Below is a small trained network, with its code and all its weights. Each question gives an input and a class and asks what happens when units are switched off, that is, made to give their printed mean instead of their output.

import numpy as np


def w(rows, s, z=0):
    codes = np.array(rows[::2]) - 128.0
    scale = np.full(codes.shape[1], s)
    scale[-1] = z or s
    return codes * scale


def norm(h):
    return h / np.sqrt((h * h).mean(-1, keepdims=True) + 1e-5)


def f(y):
    return np.maximum(y, 0)


def log_softmax(a):
    a = a - a.max(-1, keepdims=True)
    return a - np.log(np.exp(a).sum(-1, keepdims=True))


def net(x, mask):
    res = np.array(x, float).reshape(1, 6) / 4 @ E
    u = 0
    for l in range(4):
        y = f(norm(res) @ A[l][:, :-1].T + A[l][:, -1])
        res = res + np.where(mask[u : u + 4], y, B[l][:, -1]) @ B[l][:, :-1]
        u += 4
    return log_softmax(norm(res)[-1] @ U[:, :-1].T + U[:, -1])


A, B = {}, {}
E = w([
[185,68,77],'x0',
[62,195,199],'x1',
[197,104,43],'x2',
[114,2,48],'x3',
[145,171,158],'x4',
[50,225,55],'x5',
],0.0057)
A[0] = w([
[148,247,181,146],'L0N1',
[117,99,106,91],'L0N2',
[197,129,179,255],'L0N3',
[116,40,217,134],'L0N4',
],0.011,0.00098)
B[0] = w([
[112,181,117,253],'L0N1',
[121,137,1,165],'L0N2',
[209,98,170,206],'L0N3',
[106,98,198,240],'L0N4',
],0.0092,0.0053)
A[1] = w([
[218,162,232,128],'L1N1',
[253,176,83,251],'L1N2',
[221,146,180,38],'L1N3',
[135,25,192,15],'L1N4',
],0.0069,0.0021)
B[1] = w([
[224,86,2,246],'L1N1',
[92,64,79,253],'L1N2',
[236,126,102,185],'L1N3',
[159,122,176,215],'L1N4',
],0.0082,0.0035)
A[2] = w([
[92,188,172,197],'L2N1',
[83,163,139,112],'L2N2',
[101,133,154,191],'L2N3',
[119,6,74,254],'L2N4',
],0.011,0.0026)
B[2] = w([
[172,173,165,175],'L2N1',
[108,151,238,156],'L2N2',
[216,201,157,150],'L2N3',
[4,112,145,254],'L2N4',
],0.011,0.0087)
A[3] = w([
[117,245,121,180],'L3N1',
[36,78,160,253],'L3N2',
[95,161,124,117],'L3N3',
[99,117,248,119],'L3N4',
],0.012,0.0032)
B[3] = w([
[106,156,253,212],'L3N1',
[97,167,162,254],'L3N2',
[225,134,121,158],'L3N3',
[165,201,131,215],'L3N4',
],0.0072,0.0081)
U = w([
[255,4,67,1],'0',
[162,160,157,252],'1',
[15,47,10,140],'2',
],0.0097,0.0035)

Each question gives the input, the list of numbers given to net, and the class t.
The units are the neurons (one row each of A and B). Each row of codes is followed by its name. A weight is (code - 128) times the scale printed after its matrix; where a second scale follows, it is the last column's (A, B and U).
mask holds one flag per neuron, layer by layer. A switched-off neuron (its flag False) gives its mean, the last column of its row in B, instead of its output. The means were averaged over made-up inputs and are rounded, as every weight is.
A unit's drop is (log p(t) with every unit on - log p(t) with that unit switched off) / (log p(t) with every unit on - log p(t) with every unit switched off).
The circuit of an input: a set's keep is (log p(t) with only the set's units on - log p(t) with every unit switched off) / (log p(t) with every unit on - log p(t) with every unit switched off). Starting from the 12 units with the biggest drops (on a tie, the unit counted first), units are removed one at a time, each time the one whose removal leaves the highest keep (on an exact tie, the one counted first), for as long as the keep stays at least 0.8.
units of the circuit, in order: the units of the circuit, biggest drop first
unit that matters most: the unit with the biggest drop
k most important neurons: the k neurons with the biggest drops, biggest first
top k neurons in layer l: the k neurons of layer l with the biggest drops, biggest first
drop of u: that unit's drop, to one decimal
input [5,6,2,1,-7,-1], class 2: unit that matters most => L0N2
input [2,5,4,3,8,-6], class 0: units of the circuit, in order => L1N1, L3N1
input [-7,-2,6,3,4,-5], class 0: 4 most important neurons => L0N3, L1N3, L1N4, L1N1
input [7,6,0,2,6,-8], class 0: 3 most important neurons => L1N1, L0N3, L3N1
input [-1,-1,0,2,4,-5], class 0: 2 most important neurons => L0N3, L1N1
input [-6,-3,4,-3,-6,-2], class 0: top 2 neurons in layer 0 => L0N3, L0N2
input [1,2,3,2,1,-5], class 0: top 2 neurons in layer 0 => L0N3, L0N4
input [-5,-3,2,3,-3,-5], class 2: top 2 neurons in layer 2 => L2N4, L2N1
input [0,2,1,-2,7,-8], class 0: drop of L1N1 => 0.2
input [5,-5,5,2,-3,-6], class 2: drop of L2N4 => 0.3
input [3,-4,-2,6,4,-5], class 2: drop of L2N4 => 0.3
input [3,-6,6,-8,-3,4], class 2: drop of L1N3 => 0.0
